Below is a small trained network, with its code and all its weights. Each question gives an input and a target symbol and asks what happens when units are switched off, that is, made to give their printed mean instead of their output.

import numpy as np


def w(rows, s, z=0):
    codes = np.array(rows[::2]) - 128.0
    scale = np.full(codes.shape[1], s)
    scale[-1] = z or s
    return codes * scale


def f(y):
    return np.maximum(y, 0)


def softmax(a):
    e = np.exp(a - a.max(-1, keepdims=True))
    return e / e.sum(-1, keepdims=True)


def log_softmax(a):
    a = a - a.max(-1, keepdims=True)
    return a - np.log(np.exp(a).sum(-1, keepdims=True))


def net(x, mask):
    ids = ['ΛΠβγδεζμσψω'.index(c) for c in x.split()]
    T = len(ids)
    res = E[ids] + P[:T]
    u = 0
    for l in range(3):
        r = res
        for j in range(2):
            rows = slice(2 * j, 2 * j + 2)
            q, k, v = (r @ M[l][rows].T for M in (Q, K, V))
            z = softmax(np.where(np.tri(T) > 0, q @ k.T / 2**0.5, -1e9)) @ v
            o = O[l][rows]
            res = res + np.where(mask[u + j], z, o[:, -1]) @ o[:, :-1]
        u += 2
        y = f(res @ A[l][:, :-1].T + A[l][:, -1])
        res = res + np.where(mask[u : u + 4], y, B[l][:, -1]) @ B[l][:, :-1]
        u += 4
    return log_softmax(res[-1] @ U[:, :-1].T + U[:, -1])


Q, K, V, O, A, B = {}, {}, {}, {}, {}, {}
E = w([
[130,152,104],'Λ',
[82,58,6],'Π',
[173,154,93],'β',
[4,182,101],'γ',
[193,89,178],'δ',
[88,158,108],'ε',
[115,110,194],'ζ',
[92,179,83],'μ',
[165,95,192],'σ',
[109,184,91],'ψ',
[129,230,189],'ω',
],0.014)
P = w([
[95,190,127],'0',
[38,81,146],'1',
[47,83,153],'2',
[108,89,161],'3',
[60,98,145],'4',
[195,94,166],'5',
[151,108,165],'6',
[150,94,166],'7',
[125,93,163],'8',
[3,129,147],'9',
[205,102,159],'10',
[154,115,166],'11',
[93,120,164],'12',
],0.0043)
Q[0] = w([
[74,165,201],'0.h0',
[78,50,73],'0.h0',
[184,81,58],'0.h1',
[131,125,250],'0.h1',
],0.015)
K[0] = w([
[186,173,173],'0.h0',
[150,55,82],'0.h0',
[180,56,79],'0.h1',
[140,110,248],'0.h1',
],0.015)
V[0] = w([
[42,221,84],'0.h0',
[65,187,251],'0.h0',
[18,149,251],'0.h1',
[119,85,196],'0.h1',
],0.012)
O[0] = w([
[52,25,31,250],'0.h0',
[197,97,64,195],'0.h0',
[191,60,78,253],'0.h1',
[254,152,127,119],'0.h1',
],0.0097,0.0039)
A[0] = w([
[183,53,156,72],'0.n0',
[91,10,159,253],'0.n1',
[255,188,95,120],'0.n2',
[137,164,127,106],'0.n3',
],0.0073,0.0029)
B[0] = w([
[130,136,221,197],'0.n0',
[183,254,209,255],'0.n1',
[87,98,63,213],'0.n2',
[126,155,134,130],'0.n3',
],0.0082,0.0076)
Q[1] = w([
[143,217,111],'1.h0',
[246,170,146],'1.h0',
[102,59,119],'1.h1',
[160,99,46],'1.h1',
],0.013)
K[1] = w([
[69,158,144],'1.h0',
[54,83,42],'1.h0',
[89,155,103],'1.h1',
[94,247,47],'1.h1',
],0.013)
V[1] = w([
[171,112,215],'1.h0',
[203,255,150],'1.h0',
[121,199,76],'1.h1',
[132,37,186],'1.h1',
],0.0063)
O[1] = w([
[154,127,244,6],'1.h0',
[229,217,253,92],'1.h0',
[87,174,170,212],'1.h1',
[177,75,92,33],'1.h1',
],0.0054,0.0019)
A[1] = w([
[96,218,69,136],'1.n0',
[3,115,45,104],'1.n1',
[81,225,144,252],'1.n2',
[58,85,164,58],'1.n3',
],0.0072,0.0031)
B[1] = w([
[207,70,136,208],'1.n0',
[212,179,206,241],'1.n1',
[223,84,2,254],'1.n2',
[110,221,211,163],'1.n3',
],0.0071,0.0067)
Q[2] = w([
[105,219,52],'2.h0',
[218,144,191],'2.h0',
[248,39,192],'2.h1',
[148,104,210],'2.h1',
],0.016)
K[2] = w([
[1,133,126],'2.h0',
[152,144,154],'2.h0',
[202,175,88],'2.h1',
[162,184,154],'2.h1',
],0.022)
V[2] = w([
[57,186,36],'2.h0',
[178,244,190],'2.h0',
[154,205,180],'2.h1',
[147,2,210],'2.h1',
],0.0093)
O[2] = w([
[176,16,178,80],'2.h0',
[55,122,255,255],'2.h0',
[194,137,188,155],'2.h1',
[58,253,81,78],'2.h1',
],0.0069,0.0092)
A[2] = w([
[159,203,98,82],'2.n0',
[91,11,81,100],'2.n1',
[62,50,86,13],'2.n2',
[137,218,156,7],'2.n3',
],0.012,0.0021)
B[2] = w([
[112,178,2,182],'2.n0',
[26,135,130,236],'2.n1',
[69,224,84,168],'2.n2',
[81,42,143,254],'2.n3',
],0.0083,0.0063)
U = w([
[131,125,130,148],'Λ',
[52,131,187,128],'Π',
[146,160,142,143],'β',
[105,61,116,149],'γ',
[78,211,145,157],'δ',
[96,37,119,73],'ε',
[124,228,126,192],'ζ',
[164,93,136,69],'μ',
[105,122,120,125],'σ',
[143,151,137,141],'ψ',
[2,28,102,5],'ω',
],0.0091,0.0028)

Each question gives the input, a string of symbols that net reads in full, and the target symbol t.
The units are the heads (2 rows each of Q, K, V and O) and the neurons (one row each of A and B). Each row of codes is followed by its name. A weight is (code - 128) times the scale printed after its matrix; where a second scale follows, it is the last column's (O, A, B and U).
mask holds one flag per unit, layer by layer, with each layer's heads first. A switched-off unit (its flag False) gives its mean, the last column of its rows in O or B, instead of its output. The means were averaged over made-up inputs and are rounded, as every weight is.
A unit's drop is (log p(t) with every unit on - log p(t) with that unit switched off) / (log p(t) with every unit on - log p(t) with every unit switched off).
The circuit of an input: a set's keep is (log p(t) with only the set's units on - log p(t) with every unit switched off) / (log p(t) with every unit on - log p(t) with every unit switched off). Starting from the 12 units with the biggest drops (on a tie, the unit counted first), units are removed one at a time, each time the one whose removal leaves the highest keep (on an exact tie, the one counted first), for as long as the keep stays at least 0.8.
units of the circuit, in order: the units of the circuit, biggest drop first
most important unit: the unit with the biggest drop
k most important neurons: the k neurons with the biggest drops, biggest first
k most important neurons of layer l: the k neurons of layer l with the biggest drops, biggest first
heads that matter: for each layer, one digit per head in row order, 1 if its drop is at least 0.15 and else 0, layers parted by /
input δ Π γ Π Π σ Π ψ β, target Π: most important neuron of layer 1 : 1.n3
input ζ δ Π σ ζ ε Λ δ σ β σ, target ζ: units of the circuit, in order : 2.h0, 0.h1, 2.h1
input ζ σ ζ δ ω γ, target ζ: units of the circuit, in order : 2.h1, 2.h0, 0.n2, 0.h1
input σ ψ Λ σ μ γ δ Π ω δ, target δ: units of the circuit, in order : 2.h0, 0.h0
input ζ ζ ω ζ μ ε γ ω ψ Λ δ β δ, target ζ: units of the circuit, in order : 2.h0, 0.h1, 2.h1
input γ Π ε δ γ β ε μ Λ σ σ ω ζ, target ω: heads that matter : 11 / 10 / 01
input β ζ μ ε ψ γ σ Π β ζ ζ Π, target Π: units of the circuit, in order : 0.h0, 0.h1
input γ ω σ μ Π ω σ, target ω: units of the circuit, in order : 1.h0, 0.h0
input Π ω δ, target μ: 3 most important neurons : 0.n1, 1.n1, 0.n0
input Π ψ ψ ω σ, target μ: 4 most important neurons : 1.n1, 0.n0, 0.n1, 1.n2
input ζ Λ Π ω ε ζ, target ζ: 4 most important neurons : 0.n0, 2.n0, 0.n1, 0.n2
input ζ δ Π ζ, target ζ: 3 most important neurons : 2.n0, 0.n1, 0.n2
input Π σ Π Λ Λ μ, target Π: units of the circuit, in order : 0.h1, 0.h0
input Π σ σ μ Π ε γ β δ ζ, target μ: 3 most important neurons : 1.n1, 1.n2, 0.n1
input ψ Π Π ω μ, target Π: most important unit : 1.n1
input δ δ μ δ μ ψ μ Π γ σ, target Π: heads that matter : 11 / 10 / 10
input ω γ Λ, target ω: 2 most important neurons : 2.n1, 1.n3
input γ ζ Λ Π ζ ψ β δ, target ω: heads that matter : 10 / 10 / 01
input σ δ Π γ ψ ψ δ Π σ, target δ: 2 most important neurons : 0.n1, 2.n0
input σ γ δ, target δ: heads that matter : 01 / 10 / 11
input γ ε ε ω Λ β ζ ε γ δ Π δ, target ω: 2 most important neurons : 2.n1, 1.n1
input Π Π ω Λ Λ, target Π: heads that matter : 11 / 00 / 10
